Below is a small trained network, with its code and all its weights. Each question gives an input and a target symbol and asks what happens when units are switched off, that is, made to give their printed mean instead of their output.

import numpy as np


def w(rows, s, z=0):
    codes = np.array(rows[::2]) - 128.0
    scale = np.full(codes.shape[1], s)
    scale[-1] = z or s
    return codes * scale


def norm(h):
    return h / np.sqrt((h * h).mean(-1, keepdims=True) + 1e-5)


def f(y):
    return y / 2 * (1 + np.tanh(0.7978845608 * (y + 0.044715 * y**3)))


def softmax(a):
    e = np.exp(a - a.max(-1, keepdims=True))
    return e / e.sum(-1, keepdims=True)


def log_softmax(a):
    a = a - a.max(-1, keepdims=True)
    return a - np.log(np.exp(a).sum(-1, keepdims=True))


def net(x, mask):
    ids = ['ΓΘΠΨΩαβδεζηλξστ'.index(c) for c in x.split()]
    T = len(ids)
    res = E[ids] + P[:T]
    q, k, v = (norm(res) @ M[0].T for M in (Q, K, V))
    z = softmax(np.where(np.tri(T) > 0, q @ k.T / 4**0.5, -1e9)) @ v
    res = res + np.where(mask[0], z, O[0][:, -1]) @ O[0][:, :-1]
    y = f(norm(res) @ A[0][:, :-1].T + A[0][:, -1])
    res = res + np.where(mask[1:17], y, B[0][:, -1]) @ B[0][:, :-1]
    return log_softmax(norm(res)[-1] @ U[:, :-1].T + U[:, -1])


Q, K, V, O, A, B = {}, {}, {}, {}, {}, {}
E = w([
[168,162,78,87],'Γ',
[161,130,120,98],'Θ',
[96,93,69,105],'Π',
[5,138,114,138],'Ψ',
[77,66,127,134],'Ω',
[106,101,193,100],'α',
[197,109,95,166],'β',
[160,61,116,142],'δ',
[98,168,57,132],'ε',
[32,193,108,156],'ζ',
[1,162,130,120],'η',
[104,88,106,156],'λ',
[109,116,101,159],'ξ',
[93,100,77,134],'σ',
[145,139,45,127],'τ',
],0.021)
P = w([
[75,141,193,216],'0',
[84,90,119,148],'1',
[95,99,117,123],'2',
[114,90,90,71],'3',
[113,93,110,40],'4',
[114,106,132,11],'5',
[106,97,124,13],'6',
[113,72,101,37],'7',
],0.012)
Q[0] = w([
[39,165,157,48],'h0',
[249,166,151,146],'h0',
[120,148,40,45],'h0',
[131,221,88,215],'h0',
],0.011)
K[0] = w([
[82,149,198,175],'h0',
[114,151,48,91],'h0',
[151,198,183,156],'h0',
[152,157,80,2],'h0',
],0.018)
V[0] = w([
[82,151,9,171],'h0',
[202,235,143,137],'h0',
[131,122,64,89],'h0',
[203,115,78,195],'h0',
],0.015)
O[0] = w([
[128,251,61,104,108],'h0',
[205,88,20,239,78],'h0',
[173,115,95,57,2],'h0',
[241,212,203,121,113],'h0',
],0.012,0.0097)
A[0] = w([
[66,93,96,122,147],'n0',
[122,114,127,123,67],'n1',
[134,129,94,87,29],'n2',
[234,160,159,148,91],'n3',
[183,69,68,46,201],'n4',
[133,48,105,66,183],'n5',
[93,7,104,203,200],'n6',
[128,105,114,134,87],'n7',
[67,89,177,104,141],'n8',
[142,74,186,82,202],'n9',
[117,163,156,125,26],'n10',
[179,115,189,88,76],'n11',
[103,115,158,115,199],'n12',
[110,71,121,135,155],'n13',
[118,117,122,145,4],'n14',
[83,182,158,112,20],'n15',
],0.018,0.0022)
B[0] = w([
[70,179,136,160,174],'n0',
[109,143,98,125,128],'n1',
[154,118,113,96,132],'n2',
[13,118,254,98,136],'n3',
[90,185,230,44,136],'n4',
[71,130,142,16,154],'n5',
[215,172,178,40,254],'n6',
[121,166,105,138,133],'n7',
[158,49,56,103,201],'n8',
[118,92,210,172,162],'n9',
[151,100,112,119,143],'n10',
[78,149,149,230,137],'n11',
[135,83,106,126,164],'n12',
[80,103,88,119,169],'n13',
[103,152,125,130,129],'n14',
[190,101,101,167,183],'n15',
],0.019,0.016)
U = w([
[138,196,119,163,164],'Γ',
[220,144,173,108,188],'Θ',
[120,147,79,89,178],'Π',
[65,133,60,152,191],'Ψ',
[98,97,112,150,5],'Ω',
[107,76,146,89,154],'α',
[81,176,177,146,178],'β',
[129,92,165,192,46],'δ',
[151,206,58,161,107],'ε',
[71,205,88,171,76],'ζ',
[98,139,82,133,213],'η',
[203,70,44,140,110],'λ',
[214,161,35,179,96],'ξ',
[165,154,37,111,8],'σ',
[131,246,110,128,109],'τ',
],0.013,0.0031)

Each question gives the input, a string of symbols that net reads in full, and the target symbol t.
The units are the heads (4 rows each of Q, K, V and O) and the neurons (one row each of A and B). Each row of codes is followed by its name. A weight is (code - 128) times the scale printed after its matrix; where a second scale follows, it is the last column's (O, A, B and U).
mask holds one flag per unit, heads first, then neurons. A switched-off unit (its flag False) gives its mean, the last column of its rows in O or B, instead of its output. The means were averaged over made-up inputs and are rounded, as every weight is.
A unit's drop is (log p(t) with every unit on - log p(t) with that unit switched off) / (log p(t) with every unit on - log p(t) with every unit switched off).
The circuit of an input: a set's keep is (log p(t) with only the set's units on - log p(t) with every unit switched off) / (log p(t) with every unit on - log p(t) with every unit switched off). Starting from the 12 units with the biggest drops (on a tie, the unit counted first), units are removed one at a time, each time the one whose removal leaves the highest keep (on an exact tie, the one counted first), for as long as the keep stays at least 0.8.
circuit, biggest first: the units of the circuit, biggest drop first
k most important neurons: the k neurons with the biggest drops, biggest first
drop when u is switched off: that unit's drop, to one decimal
input δ β τ, target β: circuit, biggest first => n3; h0; n6
input λ ξ ε λ, target λ: 2 most important neurons => n6; n15
input Θ Θ Θ Ψ, target Θ: circuit, biggest first => n6; h0
input β Γ δ ε, target β: circuit, biggest first => h0; n3
input α α τ Γ, target α: most important neuron => n9
input ξ Γ Ψ Θ, target ξ: 3 most important neurons => n6; n15; n5
input τ Θ Ψ τ Ω τ, target τ: circuit, biggest first => h0; n8
input δ Θ ζ δ, target δ: circuit, biggest first => h0; n11; n6
input Θ Ψ τ λ α ξ λ η, target Θ: circuit, biggest first => h0; n6
input δ Ω Θ λ τ, target δ: 2 most important neurons => n6; n11
input Γ β λ, target β: circuit, biggest first => h0; n3; n6
input ξ λ Θ, target ξ: 2 most important neurons => n6; n15
input β δ ξ Θ τ Θ λ, target β: circuit, biggest first => h0; n3
input τ ξ Θ, target τ: drop when n3 is switched off => 0.1
input Θ ε σ, target Θ: drop when h0 is switched off => 1.4
input Θ Θ Θ λ ζ, target Θ: drop when n6 is switched off => 3.4
input Θ τ Π, target Θ: drop when h0 is switched off => 1.8
